Below is a small trained network, with its code and all its weights. Each question gives an input and a class and asks what happens when units are switched off, that is, made to give their printed mean instead of their output.

import numpy as np


def w(rows, s, z=0):
    codes = np.array(rows[::2]) - 128.0
    scale = np.full(codes.shape[1], s)
    scale[-1] = z or s
    return codes * scale


def f(y):
    return np.maximum(y, 0)


def log_softmax(a):
    a = a - a.max(-1, keepdims=True)
    return a - np.log(np.exp(a).sum(-1, keepdims=True))


def net(x, mask):
    res = np.array(x, float).reshape(1, 5) / 4 @ E
    y = f(res @ A[0][:, :-1].T + A[0][:, -1])
    res = res + np.where(mask, y, B[0][:, -1]) @ B[0][:, :-1]
    return log_softmax(res[-1] @ U[:, :-1].T + U[:, -1])


A, B = {}, {}
E = w([
[39,148,98,207,248],'x0',
[67,46,177,81,92],'x1',
[182,162,50,104,213],'x2',
[115,138,115,116,118],'x3',
[94,110,61,101,93],'x4',
],0.011)
A[0] = w([
[243,139,157,30,64,254],'n1',
[180,165,18,45,198,221],'n2',
[1,142,98,222,201,177],'n3',
[142,50,212,53,89,247],'n4',
[58,44,167,176,126,71],'n5',
[61,92,135,184,179,243],'n6',
[206,206,132,199,97,201],'n7',
[179,100,67,145,92,204],'n8',
[59,48,104,58,144,172],'n9',
[193,212,181,126,127,91],'n10',
],0.0088,0.0075)
B[0] = w([
[65,10,84,181,43,226],'n1',
[144,103,51,178,145,219],'n2',
[106,253,149,143,203,252],'n3',
[123,136,153,170,58,215],'n4',
[36,154,193,80,153,167],'n5',
[79,202,176,196,185,223],'n6',
[120,92,61,164,102,194],'n7',
[105,77,87,168,120,169],'n8',
[66,178,156,149,107,181],'n9',
[136,89,89,140,128,159],'n10',
],0.011,0.016)
U = w([
[132,97,100,150,58,253],'0',
[107,211,129,138,192,244],'1',
[130,103,207,61,2,29],'2',
[59,188,231,19,194,14],'3',
[220,39,31,86,99,17],'4',
[221,231,66,112,243,11],'5',
],0.0078,0.0071)

Each question gives the input, the list of numbers given to net, and the class t.
The units are the neurons (one row each of A and B). Each row of codes is followed by its name. A weight is (code - 128) times the scale printed after its matrix; where a second scale follows, it is the last column's (A, B and U).
mask holds one flag per neuron, in row order. A switched-off neuron (its flag False) gives its mean, the last column of its row in B, instead of its output. The means were averaged over made-up inputs and are rounded, as every weight is.
A unit's drop is (log p(t) with every unit on - log p(t) with that unit switched off) / (log p(t) with every unit on - log p(t) with every unit switched off).
The circuit of an input: a set's keep is (log p(t) with only the set's units on - log p(t) with every unit switched off) / (log p(t) with every unit on - log p(t) with every unit switched off). Starting from all 10 units, units are removed one at a time, each time the one whose removal leaves the highest keep (on an exact tie, the one counted first), for as long as the keep stays at least 0.8.
circuit, biggest first: the units of the circuit, biggest drop first
most important unit: the unit with the biggest drop
k most important neurons: the k neurons with the biggest drops, biggest first
drop when u is switched off: that unit's drop, to one decimal
input [0,-3,5,-1,2], class 4: circuit, biggest first => (n3 n6 n2)
input [7,-2,4,6,2], class 5: circuit, biggest first => (n1 n2 n4)
input [-2,4,-1,4,1], class 2: most important unit => n2
input [5,0,3,-2,1], class 5: circuit, biggest first => (n1 n4 n5)
input [0,-2,4,8,-8], class 4: 2 most important neurons => (n3 n6)
input [-5,2,-8,-1,-5], class 2: circuit, biggest first => (n2 n4)
input [1,1,-1,-7,1], class 3: 2 most important neurons => (n2 n1)
input [0,6,-2,6,-3], class 2: 3 most important neurons => (n3 n4 n2)
input [0,3,8,1,4], class 0: 2 most important neurons => (n3 n9)
input [-2,-1,2,-2,5], class 4: 2 most important neurons => (n6 n3)
input [-1,6,-6,-1,-4], class 2: 2 most important neurons => (n3 n4)
input [0,-8,-7,2,-4], class 0: 2 most important neurons => (n3 n7)
input [0,1,-4,1,-3], class 2: 2 most important neurons => (n3 n2)
input [0,2,-8,-2,-5], class 2: most important unit => n3
input [-5,-8,-2,-8,-7], class 0: 2 most important neurons => (n1 n2)
input [0,7,-5,-7,-3], class 2: 2 most important neurons => (n3 n4)
input [5,0,2,-3,3], class 5: drop when n5 is switched off => 0.2
input [5,-5,5,-5,-6], class 5: drop when n1 is switched off => 0.1
input [3,3,-1,-2,6], class 3: drop when n4 is switched off => 0.0
input [6,3,-8,-4,6], class 3: circuit, biggest first => (n5)
